Each row is followed by roughly how far along a hidden order it lies, from 0 to 10. A new part has a new order.
In the rows, 128 means zero.
[109 119 115 239 122  72 107 132 128 151 136 109 132 146 156 158 135 134
 119 123 120 127 112   1 113 119 112 141 160 139 141 147 120  99 153 145
 142 123 127  83 133 125 131 126 129 119 171 167 129 143 118 129 148]
2
[ 94 144 156 238  87 139 126 155  96 123 134  76 126 117 177 129 135 133
 118  97 103 124 119  52 112  94 119 132 139 101 125 111  45 124 105 139
 113 109 220 255 160 129 138 146 116 177 150 133 136 134 137 156 146]
7
[ 86 113  94 255 123  73  98  96 143 155 143 133 131 141 133 152 142 104
 120 130 155 125 122  45 125 122 109 142 153 128 152 125 169 102 213 149
 136 113  16  75 118 121 122 120 146 145 170 146 165 124 129  97 129]
0
[155 140 144 118 135 168 120  94 137 131 144 108 107 169 109  80 121 127
 121 138 130 131 147 151 114 145 129 136 123 149 120 155 112 122 142 127
 129 129  57  77  72 125 121 133 117 113 144 128 124 123 142 138 133]
6
[158 116 139 113 134 121 102 158 159 128 130 127 148 153 118 155 118 149
 109 154 120 133 177 112 134 144 145 141 131 113 122 151 169 101 162 138
 127 127 100  15 126 123 133 121 114  80 137 116 111 136 115  99 134]
7
[144 133 183 172  92 171 125 161 101 101 127 103 129 136 160 128 109 144
 119 127 101 127 164  55 127 117 141 130 126  93 117 128  80 130 130 135
 103 121 180 223 168 127 135 148 105 143 135 114 127 131 143 145 136]
10
[134 117 134 150 126  89 118 177 124 134 123 116 147 129 145 164 122 150
 127 136 106 128 142  67 134 141 133 136 149 129 123 116  98 120 116 134
 128 126 191  93 164 129 142 125 115  88 129 143  97 144 110 138 141]
5
[150 131 149 127 130 179 119 109  97 125 140  94 103 177 132 101 115 129
 127 127 108 123 144  67  97 150 125 131 128 134 120 153  94 129 141 126
 136 132 117 107  92 128 120 150 119 124 155 170 135 130 160 146 122]
7
[168 121 160 114 125 154 113 149 109 112 128 107 128 175 137 139 105 146
 125 140 101 126 177  56 125 146 145 131 130 106 117 150  81 128 158 135
 120 131 132 101 128 126 124 141 108 101 137 133 123 131 143 129 124]
8
[127 132 121 162 140 107 123 109 141 151 145 112 108 151 115  98 136 127
 124 138 136 132 105 112 107 135 112 138 146 177 130 145 116 114 132 132
 141 134  69  65  85 127 125 123 128 105 153 152 117 134 123 143 144]
2
[119 119 105 140 146 114 116  99 136 149 143 127 124 147 108 118 139 114
 133 139 143 126 124 114 117 139 116 140 139 161 132 122 129 123 153 128
 142 125  50  46  87 125 122 123 133 106 147 144 137 127 129 124 127]
2
[ 96 146 160 217  89 151 126 152  79 126 138  61 120 132 171 115 131 129
 121  88 104 121 105  52 106 102 113 130 148 110 126 109   3 127  99 130
 113 107 204 253 140 131 135 151 118 174 153 164 126 135 148 172 141]
7
[ 90 142 131 245 111  80 121 148 111 160 140  83 131 118 158 124 139 134
 118 101 108 129  83  62 109 104 104 139 162 136 129 124  53 109  85 144
 126 117 190 205 141 130 139 126 130 142 151 163 104 142 120 160 153]
3
[161 114 140  72 133 134  93 133 161 117 129 127 153 175 109 159 118 144
 109 166 132 132 205 105 149 139 157 140 116  92 120 158 193 102 221 140
 123 119  51  18 116 118 124 120 110  93 147  75 139 125 126  79 120]
8
[150 146 169 155 116 168 119 134 108 120 138  88 115 157 140 101 117 140
 115 121 103 128 150  96 114 133 133 136 131 123 117 153  79 122 118 133
 115 125 135 137 111 128 130 142 117 129 140 136 120 129 148 149 134]
8
[153 105 115 147 142 105 103 110 174 135 132 150 130 153 102 145 121 127
 123 171 152 133 172 125 140 135 140 140 130 128 136 156 237 104 211 141
 138 133  13   1  97 119 123 114 127  88 141  97 125 127 111  81 133]
3
[ 97 111 108 224 119  72 102 138 135 142 133 127 147 131 146 179 142 119
 122 129 134 124 132  45 131 104 122 138 150 111 141 107 133 108 184 147
 134 110 107 105 144 123 133 121 131 132 156 129 142 132 119 101 134]
2
[126 142 167 187 100 139 131 150 117 116 120  95 141 125 168 150 126 146
 114 142 106 132 158  26 126 100 132 133 126  70 124 133 134 114 154 160
 121 119 214 240 201 124 137 142 104 149 144  88 131 136 132 128 145]
10
[134 121 106 196 147  70 113 113 177 157 138 153 112 134 108 122 132 129
 115 151 155 137 113 130 123 126 126 143 144 159 140 163 209  98 159 140
 152 139  67   1  99 122 129 110 139  98 139 120 106 136 104  97 153]
1
[115 135 165 204  93 147 135 166  98 114 121  94 129 114 175 142 126 142
 127 122  93 126 140  54 124 102 129 127 135  92 126 104  70 131 118 141
 113 118 255 255 195 129 138 148 106 155 137 125 123 136 133 154 145]
9
[101 119 132 194 116  94 112 153 113 131 123 116 147 132 148 167 134 129
 129 132 125 125 144  33 137  96 125 134 145  92 130 106 111 110 185 148
 124 108 145 141 156 124 130 129 121 134 148 114 145 129 128 115 131]
5
[ 97 120  98 194 135  79 122 111 117 156 140 121 112 130 128 118 143 113
 134 126 140 124  80  71 111 123 105 137 160 174 140 113 100 122 152 131
 146 126  78  82 110 129 125 123 138 122 151 179 132 134 122 143 139]
0
[ 82 140 127 255 103  97 123 117 103 152 142  98 108 115 148 107 136 113
 134 102 129 128  92  88 111  91 105 138 156 138 140 112  72 123 122 140
 120 116 106 188 121 128 130 127 137 161 154 155 128 127 132 152 145]
2
[ 89 140 151 223  92 133 122 148  91 128 138  74 128 116 166 134 141 123
 124  91 105 120 116  58 112  90 115 131 144  99 127 100  65 125 102 134
 118 103 210 245 155 129 136 148 128 178 148 163 144 132 144 150 137]
6
[ 94 139 151 224  99 123 122 151 114 122 129  98 136 115 159 133 134 132
 123 118 121 129 135  70 133  83 128 134 137  87 126 106  77 114 138 148
 110 109 186 236 166 126 137 138 117 167 144  97 137 128 127 133 145]
7
[125 125 149 192 117  95 115 160 121 132 125 110 143 141 155 153 123 147
 119 135  99 130 139  35 136 114 130 137 146 104 124 131 106 106 145 150
 120 123 174 144 160 126 135 127 111 119 141 119 118 137 118 130 143]
6
[ 98 125 143 220 108 111 116 156 109 121 125 111 139 128 163 161 132 131
 128 129 117 124 147  17 131  92 128 132 137  78 130 109 108 116 179 154
 121 111 169 193 172 124 130 140 120 158 149 116 155 127 131 119 133]
6
[123 142 181 196  85 162 131 164  88 108 124  73 123 132 179 139 123 144
 128 114  93 124 135  21 118 110 127 125 128  97 124 112  34 131 129 139
 114 121 234 255 182 129 135 156 101 161 148 140 132 137 141 169 142]
10
[144 108  86 150 164  80 111  94 165 159 138 175 107 142  95 124 133 122
 123 160 159 133 121 112 118 140 128 141 139 164 139 167 224 101 166 137
 169 145  69   1  84 123 123 113 144  83 130 133 113 138 110  87 143]
0
[130 141 135 196 131 119 118  98 149 150 149 107  98 164 119  83 130 130
 116 130 139 136 106 104 104 125 114 141 147 163 131 166 133 102 151 138
 134 136  61  92  71 124 123 124 125 131 165 136 123 131 126 139 151]
3
[149 110 133 108 147 126 110 117 135 132 133 131 131 163 113 140 123 128
 133 155 129 126 164 100 125 156 131 133 131 146 127 135 178 121 181 130
 140 130  67   1  87 123 121 125 122  87 140 139 131 128 132  89 119]
5
[154 116 142 149 120 113  99 144 166 119 131 129 151 166 122 161 120 147
 104 161 130 133 172  96 142 134 146 142 131 100 127 158 190 101 190 145
 120 127  87  22 126 120 133 121 116  92 146  91 123 133 117  88 133]
6
[148 141 189 165  96 170 132 171  91 103 127  78 122 133 159 117 104 151
 123 120  90 128 155  90 122 129 136 129 128 107 113 121  54 137  93 128
  99 125 220 228 164 131 140 148 103 133 129 129 107 135 142 161 141]
10
[116 114 100 168 141  88 111  93 137 149 141 132 117 154 117 124 141 113
 128 138 151 125 111  74 111 131 114 136 147 164 138 134 144 113 185 133
 153 127  40  52  87 124 118 124 131 113 156 157 142 130 127 120 131]
1
[103 124 108 193 136  89 120 106 124 153 146 127 105 146 121 109 144 114
 137 125 148 126  91 100 111 125 108 135 159 175 137 122 107 117 151 126
 144 124  66  95  84 127 122 123 133 124 156 162 132 131 123 144 141]
0
[100 128 147 207  98 140 125 151  93 112 123  95 131 114 166 154 131 130
 131 118 111 121 145  27 127  96 128 127 136  88 128 102  72 131 144 138
 119 110 198 231 177 127 133 146 116 162 143 128 147 130 141 139 133]
7
[163 117 140 114 133 117 110 143 160 132 129 125 126 161 108 135 114 148
 122 159 123 135 161 116 132 147 142 138 136 140 126 158 167 109 156 139
 132 138  85  11 105 124 130 118 113  77 141 120  99 137 115 116 139]
5
[165 127 148 103 131 145 115 141 138 125 132 111 123 167 119 122 112 145
 126 149 118 132 166 125 126 150 136 135 132 136 119 152 136 118 147 139
 120 133  92  71 110 125 126 130 107  94 141 116 111 129 127 133 132]
7
[139 144 149 182 115 130 125 126 107 142 144  80 109 147 141  96 122 135
 118 111 105 129 111  80 104 130 116 138 143 145 121 153  49 118  99 133
 124 128 146 137 110 130 131 135 124 126 148 170 110 136 135 163 143]
5
[151 126 151 115 124 170 112 120 112 117 135  94 122 166 126 109 115 128
 127 134 116 124 170 102 120 140 139 131 122 117 119 138 106 126 167 131
 123 121  89 108 109 125 121 140 117 127 140 133 124 123 153 132 118]
8
[146 123 118  80 162 127 119 103 137 148 144 124 104 180  97  92 127 134
 126 146 130 129 105 131 104 176 119 136 141 183 122 166 131 117 135 123
 155 145  72  33  66 127 119 127 123  74 139 170 111 137 127 140 133]
3
[ 92 126 142 213 113  82 127 175  96 135 125  97 134 113 168 159 132 141
 133 119  97 125 114  17 118 103 117 133 155 102 126 106  67 115 106 153
 125 121 245 203 192 129 139 135 115 138 140 149 119 141 122 148 146]
5
[102 134 139 248 100 131 125 123  83 135 135  89 107 124 160 108 132 115
 136 100 115 121 107  44 106 105 113 132 147 131 134 111  46 133 128 129
 122 111 151 211 130 130 127 144 129 162 149 174 141 128 151 154 139]
4
[162 106 117 210 148 101 110 117 171 138 129 162 118 159  94 135 118 134
 127 172 149 134 160 122 134 148 143 140 131 149 133 160 227 111 191 138
 145 141  47   1  95 121 123 118 124  72 127 116 113 131 113  99 135]
3
[104 145 147 231 100 120 124 134 101 143 141  81 118 134 162 115 140 123
 118 100 113 126 105  47 109  99 114 137 150 126 129 126  42 115 113 137
 120 111 155 218 132 129 133 137 123 164 155 151 128 133 138 156 147]
4
[161 128 174  98 122 153 123 171  95 117 124  96 128 154 144 131 103 156
 127 134  88 127 171  56 123 152 140 131 134 118 111 142  81 127 109 134
 117 134 191 133 153 130 133 140 105  93 124 147 103 138 135 153 133]
9
[174 113 140  80 136 117 109 148 162 133 128 132 136 162 116 149 117 156
 116 159 114 133 165 104 131 162 145 140 127 136 121 164 177 109 144 135
 143 136 126   5 114 124 132 120 108  60 129 121  91 144 112 114 141]
6
[172 129 168  94 124 176 120 133 116 110 131 105 114 173 130 111 106 144
 128 136 109 127 178 110 123 142 143 132 123 122 116 154  93 126 156 125
 121 128 107 112 104 126 122 144 105 110 138 124 123 126 142 138 115]
9
[127 130 128 164 133 121 120 100 119 142 141 109 116 159 127  97 129 120
 128 131 129 127 120  91 109 139 115 135 140 156 131 141 122 121 155 130
 135 126  70  97  89 125 122 128 124 120 154 150 135 127 140 140 129]
4
[113 134 128 208 122 116 128  97 114 144 143 108  89 140 124  79 134 113
 132 115 141 130  94 114 106 110 112 134 151 157 133 131  87 122 140 126
 130 126  64 166  81 128 123 132 126 151 154 145 131 125 134 159 150]
2
[113 153 167 233  95 122 125 156  96 142 140  43 113 137 173 108 128 150
 107  97  93 128  94  19  95 108 112 139 156 130 124 154  25 110  80 141
 120 123 218 237 140 131 135 143 115 152 158 164 107 146 132 175 157]
6
[101 135 148 206 110  87 127 171  86 142 129  81 135 120 169 141 133 143
 127 107  99 125 101  23 114 110 114 135 157 116 126 109  39 113  72 144
 126 121 234 191 171 131 140 139 116 140 139 155 114 144 121 162 147]
5
[147 138 163 154 112 159 111 132 118 116 139 102 123 161 133 112 114 138
 116 127 117 129 161 107 123 121 136 136 127 106 115 155 111 116 146 137
 111 121  99 135 110 125 126 138 117 135 146 116 129 124 144 125 130]
8
[132 119 143 178 118  94 107 160 139 132 129 124 147 143 142 161 123 146
 114 142 116 131 166  59 137 122 136 139 144 113 126 136 142 104 159 143
 124 124 133  88 151 124 136 124 116 109 143 117 113 138 112 118 141]
5
[ 85 125 113 248 116  77 108 131 118 154 143 101 140 129 151 154 146 118
 124 116 124 124 111  48 120 107 102 140 155 125 138 114  96 111 148 146
 133 110 106 129 135 126 131 125 137 145 156 158 139 132 127 127 135]
2
[140 133 171 150 106 160 126 161 100 104 122 100 138 128 155 135 113 144
 124 126  95 127 163  72 131 131 141 130 123  91 115 123  91 133 122 138
 107 123 184 193 172 128 137 141 106 124 126 112 121 132 140 138 132]
10
[169 136 182 123 113 161 124 167 104 110 125  87 127 161 144 122 100 161
 118 135  88 130 167  74 120 145 142 133 130 110 110 154  94 120 110 133
 113 134 189 144 145 129 134 142 104 104 132 121  98 136 135 151 137]
10
[ 77 137 127 255 108  89 116 141 106 149 144  89 129 128 164 138 143 121
 120 100 117 124 103  35 108  90 103 138 157 113 135 119  62 107 120 155
 127 112 183 184 140 128 134 134 136 164 161 162 135 137 130 140 143]
3
[110 136 154 181  96 151 126 152  83 120 129  79 135 123 157 129 131 127
 129 104 109 121 139  76 124 110 129 129 131 103 120  93  35 137 117 126
 110 104 189 252 157 130 134 144 119 159 134 136 136 129 146 155 129]
8
[119 132 166 185  95 137 132 169  96 118 118  93 129 113 174 151 124 145
 128 125  98 127 139   6 120 104 127 130 139  95 125 110  72 126 119 145
 120 122 254 246 197 129 138 147 107 149 135 114 123 140 131 154 147]
8
[120 122 146 147 122 115 124 159  96 124 114 108 155 129 160 181 126 140
 135 145  97 123 130  18 133 119 129 129 133  85 122 102 111 125 159 151
 126 120 207 201 197 126 133 138 109 122 133 119 144 134 131 130 123]
8
[ 92 125 124 255 113 122 133 106  73 136 135 102  93 121 148 105 132 104
 153 106 129 119  99  51 105 105 111 129 157 154 141  96  53 143 134 125
 131 121 109 206 120 131 123 146 135 154 141 189 143 125 148 167 134]
2
[111 140 151 228  98 133 128 149  73 135 135  68 110 131 169 115 125 133
 127  92  94 120  91  19  98 115 108 132 152 141 127 122   8 129  86 129
 127 117 209 225 144 133 133 150 121 152 145 191 118 140 142 181 147]
5
[168 115 136  44 147 169 118 101 124 119 131 125 120 177  96 114 119 125
 139 157 134 125 175 139 130 165 143 127 118 142 119 136 150 134 188 119
 137 126  31  41  84 124 114 131 110  87 129 123 135 118 148 126 111]
7
[ 81 130  97 255 110  80 118 136 115 155 141 104 110 127 159 127 136 116
 136 113 124 124  90  33 105 100 101 137 165 136 145 123  91 114 136 147
 132 123 114 143 127 127 128 132 142 149 161 182 137 131 134 145 142]
1
[144 133 139 138 135 155 129 101 108 132 142 103  93 156 116  80 123 125
 135 130 120 126 121 121  99 151 119 132 138 165 123 136  93 133 124 123
 136 136 100 104  85 130 120 141 123 114 139 170 125 127 147 155 133]
5
[ 85 106  84 208 128  82 102 109 130 148 134 129 151 122 133 174 149 105
 131 127 140 119 131  48 133 114 112 139 150 130 146 101 141 117 188 136
 144 106  61  60 130 123 126 118 143 123 151 155 154 128 126 103 119]
1
